Each row has a class, written as a number after it; each block has new classes, again numbered from 0 up.
[-1.02 -0.05 -0.63  0.16  0.16  0.03  0.15  0.36 -0.93 -0.58  1.30 -0.34
  0.76 -1.00  0.82  0.17  0.26  0.07  0.83 -0.32 -0.80 -0.41 -0.04 -0.19
 -1.21  0.23 -0.79 -0.06 -0.34 -0.20  0.87]	1
[ 0.34 -0.09  0.30 -0.08  0.45  0.05 -0.07  0.46  0.66  0.50 -0.35  1.08
 -1.16  0.08 -0.64 -0.25 -0.78 -0.51  0.05  0.44  0.61 -0.48 -0.84  0.56
  0.42 -0.09  0.76 -0.04  0.34 -0.50 -0.94]	0
[-0.51  0.14 -0.56 -0.02 -0.24 -0.16 -0.02 -0.06 -0.79 -0.25  0.13 -0.15
 -0.31  0.22  0.71  0.21  0.02  0.21  0.47  0.88 -0.12 -0.34  2.72 -0.20
  0.13  0.16 -0.65  0.00  0.24 -0.34  0.56]	0
[ 0.01 -0.21  0.08  0.29  0.09 -0.33 -0.48 -0.05 -0.30 -0.88  0.26  0.24
 -0.24 -0.07  0.48 -0.47 -0.18  0.26  0.07 -0.38  0.30 -0.65  0.13 -0.30
 -0.13 -0.17 -0.28 -0.29  0.27 -0.58 -0.84]	0
[-0.11  0.18 -0.15  0.20  0.22 -1.23 -0.53 -0.12 -0.80 -0.30  0.41  0.20
 -0.40 -0.12  0.48 -1.13  0.08  0.56  0.52 -0.01 -0.13 -0.77  0.08 -0.46
  0.28 -0.38 -0.77  0.07 -0.08 -0.47 -1.06]	0
[-1.48 -0.20  0.01  0.04  0.22  0.87 -0.09 -0.21 -1.58 -0.23  1.30 -0.33
  0.29 -0.84  1.17  0.19 -0.11 -0.31  1.06  0.12 -1.08 -1.13 -0.19 -0.51
 -1.66  1.21 -0.75  0.07  0.29  0.10  0.53]	1
[-1.91  0.57 -2.23  0.19  0.03  0.61 -0.11 -0.29 -2.56 -0.35  1.84 -0.69
  0.66 -0.56  1.39  0.42  0.27  0.67  0.88  0.26 -1.72 -0.96 -0.31 -0.54
 -1.99  1.49 -0.89 -0.07  0.35 -0.14  1.24]	1
[ 0.27 -0.05 -0.20 -0.22  0.03 -1.18 -0.57  0.10  0.33 -0.38 -0.11  0.34
 -0.57  0.75  0.57 -0.82 -0.46  0.46  0.42  0.67  0.50 -0.33  0.36 -0.08
  0.34 -0.05 -0.11 -0.15  0.30 -0.55 -1.64]	0
[-0.20 -0.17  0.09  0.46  0.26  0.10 -0.81  0.50  0.01  0.48  0.03  0.56
 -0.68  0.79  0.71 -1.81 -0.53 -0.28  0.22  0.23  0.96 -0.68  0.45  0.31
  0.73 -0.03  0.70 -0.19 -0.25 -0.56 -1.68]	0
[-0.72 -0.33 -0.24  0.72  0.23 -1.43 -1.05  0.10 -0.92 -0.49  0.55  0.26
 -0.43 -0.13  0.17 -0.50 -0.30  0.27  0.34  0.43  0.06 -0.45  0.43 -0.56
  0.31  0.02 -0.26  0.40  0.04 -0.73 -0.88]	0
[ 0.97 -0.14  0.88  0.03  0.52  0.09  0.85  0.47  1.34 -0.33 -0.14  0.13
  0.72 -1.36 -0.81  0.09 -0.98  1.44  0.65 -0.26  0.12 -0.68 -0.37  0.87
 -0.77 -1.35  0.00 -0.46 -0.05 -0.71 -0.77]	1
[-1.79  0.20 -1.24  0.56 -0.21  0.30 -0.84 -0.02 -1.52  0.44  0.95 -0.34
 -1.11  0.42  0.99  0.75  1.37  0.61  0.36  0.64 -0.39 -0.70 -0.06 -0.76
 -0.34  1.30 -0.25  0.02 -0.38  0.51  0.55]	0
[-0.01  0.26 -0.57  0.32  0.52  0.11 -0.52  0.25 -0.33 -0.41  0.49 -0.31
 -0.09  0.35  0.57 -0.26 -0.36 -0.10  0.66 -0.16  0.04 -0.44  0.33  0.92
 -0.35 -0.21 -0.58 -0.06 -0.72 -0.91 -0.77]	1
[-1.47 -0.28 -0.80  0.57  0.20 -0.15 -0.59 -0.06 -1.40  0.09  0.94  0.12
  0.07  0.32  1.13 -0.32  0.03  0.45  0.47 -0.06 -0.32 -0.84 -0.02 -0.45
 -0.38  0.76 -0.36  0.31 -0.35 -0.48 -0.53]	0
[-0.65  0.03 -0.14  0.39 -0.34 -0.54 -1.23 -0.28 -0.77  0.57  0.48  0.98
 -1.02  0.70  0.80 -0.66  0.09  0.04  0.12  0.42  0.68 -0.56  0.77  0.00
  0.80  0.50  0.41  0.25 -0.10 -1.73 -1.24]	0
[-0.13  0.22 -0.52  0.24  0.25  0.25  0.18  0.16 -0.36 -0.68  0.83 -0.03
  0.54 -1.14  0.85 -2.11 -0.95  0.08  0.90  0.04 -0.48 -0.77 -0.35  0.50
 -1.37  0.37 -0.24 -0.20  0.02 -0.91 -0.84]	1
[-0.01  0.17  0.06  0.06  0.14 -0.30 -0.63  0.36 -0.03  0.07  0.09  0.23
 -0.65 -0.32  0.74 -0.32 -0.77  0.19  0.48  0.24  0.31 -0.30  0.06 -0.04
  0.35 -0.16 -0.44 -1.22  0.15  0.09 -0.71]	0
[-1.25  0.66 -0.98 -0.23  0.45  0.48 -0.22  0.11 -1.04 -0.42  0.94  0.03
  0.78 -1.22  1.05  0.07 -0.40  0.00  1.15  0.16 -0.76 -0.89 -0.05 -0.05
 -1.49  0.06 -0.65 -0.24  0.14 -0.60  0.11]	1
[-0.25  0.15 -0.10  0.08  0.40  0.53 -0.53  0.15  0.07 -0.22  0.20  0.05
 -0.17 -0.89  0.20 -0.09 -0.67  0.06  0.48  0.27 -0.11 -0.78 -0.50  0.26
 -0.37  0.05 -0.16 -0.05  0.08 -0.56 -0.74]	1
[-0.17 -0.18  0.47  0.17  0.31  0.29 -0.24  0.17 -0.19 -0.47  0.82  0.04
  0.62 -0.60  0.36 -0.39  0.08  0.01  0.43 -0.15 -0.14 -0.88  1.04  0.59
 -0.84 -0.86 -0.49 -0.43 -0.15 -0.91 -0.87]	1
[-0.35 -0.02 -0.47  0.39 -0.19 -0.45 -0.66  0.23 -1.12 -0.24  0.44  0.22
 -1.05  0.61  0.80 -0.97  0.01  0.29  0.37  1.43  0.46 -0.83  0.29 -0.28
  0.20  0.26  0.00  0.14  0.32 -0.63 -1.19]	0
[-1.25  2.50 -0.84  0.33  0.22 -1.07 -0.87  0.11 -1.64  0.05  0.78 -0.09
 -0.94  1.14  0.58 -1.07  0.37  0.69  0.10 -0.70  0.39 -0.26  0.75 -0.76
  0.43 -0.43  0.04 -0.02 -0.39 -0.81 -1.60]	0

A new block, with new classes numbered from 0.
[-1.47 -0.34  0.61 -3.16 -0.75 -0.06 -1.00 -1.22  0.14 -1.30 -0.52  0.07
 -0.81  0.35  2.72  0.08 -1.30  0.04  0.87  2.13 -1.71  2.93 -0.15 -0.72
 -0.57  0.53  0.72 -0.29  1.26 -0.64 -0.09]	2
[-0.58 -1.47  2.62 -1.76 -0.63  0.49 -0.44 -1.42  0.91 -1.22  1.25  2.21
 -0.66  1.54  0.62  0.03  0.95 -1.42  0.75 -0.66  0.16  1.01 -0.08 -1.65
  1.35 -0.68  0.21 -0.33 -0.40  0.99 -1.62]	1
[-1.10 -3.45  2.90 -4.87 -1.08  0.57  0.07 -0.01 -0.40 -2.77  0.87  1.48
 -1.90 -0.13  1.47 -0.61  0.15 -0.29  0.17  1.87 -0.58  3.66 -0.16 -1.27
 -0.42  0.74  0.36  0.65 -0.55  0.33 -0.67]	1
[-0.69  0.59  0.82 -3.50  0.40  0.40 -0.59  0.02 -1.82 -1.33  0.01  0.08
  0.77  0.55  0.11 -0.56 -1.61  0.71  0.31  2.67 -0.24  1.77  0.25 -1.28
 -0.15  2.37  0.13  0.64 -0.65 -0.31  0.12]	0
[-0.78 -3.23  3.27 -4.50 -1.67  0.57 -0.14 -0.12  0.10 -3.15  1.02  1.50
 -2.53  0.19  1.53 -0.75  0.03 -0.15  0.95  2.19 -0.59  3.73  0.02 -1.13
 -0.82  0.31 -0.24  1.25 -0.12  0.16 -0.82]	1
[-0.64  1.99  1.28 -2.33 -0.52 -0.16 -0.10  0.28 -1.66 -1.21 -0.04  0.12
  0.60  0.74  0.01 -0.53 -0.93  0.49  0.60  2.12 -0.66  0.97  0.35 -0.71
  1.08  1.87  0.53 -0.67  0.01 -0.84 -0.51]	0
[-1.17 -0.19  0.84 -6.36 -0.71 -0.10 -0.57  0.53 -0.18 -1.61  0.28  1.17
 -0.03  1.17  0.89 -2.61 -2.05  0.05  0.61  4.28 -1.73  3.51 -0.19 -2.74
 -1.55  2.08  0.89 -0.24 -0.93 -1.08  0.74]	0
[-1.60  0.44 -0.59 -5.61  0.29  0.15 -0.80  0.49 -1.92 -1.67  0.70  1.39
 -0.26  0.79  0.45 -1.13 -1.89 -0.46  1.34  4.46 -0.75  2.77  0.39 -1.15
 -0.29  2.13  1.71  0.44 -1.33 -1.49  0.91]	0
[-0.10 -0.37  1.28  0.33  0.23 -0.03  0.12  0.34  1.03 -0.01  0.36  0.84
  0.56 -0.56  0.41  0.07  1.13 -0.64 -0.73 -0.77  0.14  0.31  0.11  1.06
 -0.24  0.03  0.23  0.86  0.57  0.63 -0.12]	1
[-1.41  0.60 -0.70 -3.92 -0.49  0.07 -0.96  0.74 -1.61 -2.41  0.43  0.31
  0.33  0.27  0.02 -1.26 -1.88  0.26  0.78  2.82 -0.99  2.04  0.36 -1.67
 -1.31  0.80  0.83  0.20 -1.75 -0.45  0.49]	0
[-0.83  0.80 -0.37 -4.91 -0.18 -0.31 -0.47  0.28 -1.08 -0.81  0.51 -0.21
  0.46  0.18 -0.10 -1.07 -1.72  0.09  1.99  2.71 -0.45  1.48  0.13 -0.52
 -0.14  2.37  0.61 -0.07 -0.74 -0.66  1.00]	0
[-0.07 -0.41  1.78 -3.17 -0.77 -0.06 -1.34 -1.07 -0.42 -0.49 -2.91  0.34
  0.05  0.27  0.73 -0.45 -0.25 -0.19  0.12  0.72 -1.08  1.13  0.31  0.65
  1.81  0.01  0.02 -0.38  0.44 -0.30 -0.04]	2
[-0.13 -1.91  2.40 -2.70 -0.23  0.92  0.38  0.09 -0.14 -1.69  0.65  1.23
 -1.30 -0.32  0.65 -0.78  0.66 -0.65  0.54  0.29 -1.03  2.65 -0.65 -0.65
 -0.37  0.30  0.34  0.66  0.48  0.20 -1.39]	1
[ 0.22 -1.53  2.44 -2.85 -1.39  0.02 -0.78  0.08  1.75 -2.26 -0.25  1.59
 -1.73  0.60  1.91 -0.31 -0.11 -0.48  0.49  2.21 -0.87  3.37 -0.39 -0.31
 -0.44  0.25 -0.55 -0.01 -0.27  0.01 -0.48]	1
[-0.06 -1.06  1.73 -1.31 -0.63  0.28 -0.42 -1.01  0.94 -2.35  1.25  0.89
 -1.51 -0.20  0.50 -0.37  0.55  0.24  0.65  0.87 -0.02  1.88 -0.48 -0.86
 -0.60  0.08  0.01  0.46  0.04  0.29  0.60]	1
[ 0.06 -1.80  2.17 -2.35 -1.17  0.63 -0.10  0.00  0.35 -2.26  1.90  1.01
 -1.80 -0.58  1.31 -0.28  1.32 -0.27  0.20  0.81 -0.33  2.69 -0.21 -0.86
 -0.73  0.21 -0.86  0.15 -0.26  0.11 -0.32]	1
[-1.38  0.30  0.18 -2.81  0.13  0.07 -0.29  0.13 -1.94 -1.57 -0.30  0.19
  1.17  0.07 -0.99 -0.68 -1.48 -0.74  0.60  2.27 -0.05  0.70 -0.18 -1.20
 -0.53  0.98 -1.68 -0.53 -0.57 -0.95  0.33]	0
[-0.32  0.09  1.78 -2.93 -0.77 -0.66 -1.25 -0.05  0.65 -0.63 -0.93  0.34
 -0.57  0.70  0.76  0.57 -1.76 -0.45  0.58  0.57 -1.53  2.28 -0.32 -0.46
 -0.22 -0.34  0.39  0.57  0.50 -0.13  0.00]	2
[-0.33 -1.33  1.87 -2.19 -0.70 -0.04 -0.23 -0.07  1.43 -0.75  0.31  1.14
 -1.45 -0.27  0.89  0.16  0.33 -0.13  0.65  2.08 -0.55  2.00 -2.33 -0.05
 -0.70  0.27  0.12  0.09  0.22 -0.51 -0.57]	1
[-0.27  0.56  0.62 -2.76 -0.60 -0.38 -0.75 -0.72  0.26 -0.38  0.86 -0.10
  0.09  0.30  0.84 -0.50 -0.73 -0.14 -0.06  0.52 -1.09  1.28 -0.77  0.80
  0.76  0.03  0.69 -0.31 -0.81 -0.29  0.01]	2
[-0.26 -2.04  2.02 -2.15 -0.68  0.85 -0.21 -0.10  0.47 -2.04  1.27 -0.02
 -1.42 -0.06  1.16 -1.26  0.96 -0.26  1.12  0.62 -1.05  2.14 -0.17  0.23
  0.62  0.27  0.20 -0.52  0.17 -0.11 -0.99]	1
[-0.30 -1.37  1.68 -3.74 -1.00  0.14 -2.22  0.16  0.59 -2.89  0.32  0.78
 -1.95 -0.07  1.58 -0.35 -0.37  0.18  0.28  2.50 -0.60  3.31 -0.28 -1.05
 -1.17  0.31  0.64  0.53 -0.26 -0.05 -0.29]	1
[-0.35  0.25  1.44 -3.76 -1.21  0.03 -0.12 -0.81  1.76 -0.38  0.50  0.45
 -0.53  0.06  0.12  0.13 -0.80 -0.39  2.96  1.29 -0.17  1.97 -1.29 -0.57
  0.19  0.59 -0.19  0.16  0.84 -1.18  0.27]	2
[-0.81  1.90  0.08 -2.45  0.01  0.04 -0.34 -0.06 -0.73 -0.82  0.61  0.01
  0.89  0.98 -0.32 -1.06 -0.69  0.70  0.17  2.15 -0.37  0.32  0.71 -0.34
 -0.36  2.47  0.76 -0.22 -0.75 -0.71 -0.06]	0
[-0.54 -2.76  2.39 -4.19 -0.87  0.50 -0.73  0.44  0.44 -1.68  0.86  1.38
 -0.94 -0.17  1.63 -1.00 -0.01 -0.28  0.71  0.92 -0.63  3.20  0.64 -0.80
  0.18  0.53  0.43  0.37  0.06 -1.35 -0.74]	1
[ 0.00 -2.24  2.51 -2.54 -0.98  0.88 -0.20  0.17  1.16 -2.93  2.62  1.12
 -2.37 -0.02 -0.42 -0.74 -1.24 -0.62 -1.96  0.88 -0.72  1.80 -0.35 -0.10
 -0.30  0.81 -0.35 -0.39 -0.43  0.47 -0.56]	1
[-1.11  1.48 -0.17 -3.85 -0.57 -0.30 -0.75  0.46 -2.36 -0.93 -0.12 -0.16
  0.57  0.44 -0.35 -0.99 -1.13  0.42 -0.43  1.83 -0.40  1.22 -0.08 -0.67
 -0.18  1.97  0.72  0.27  0.16 -0.78 -0.23]	0
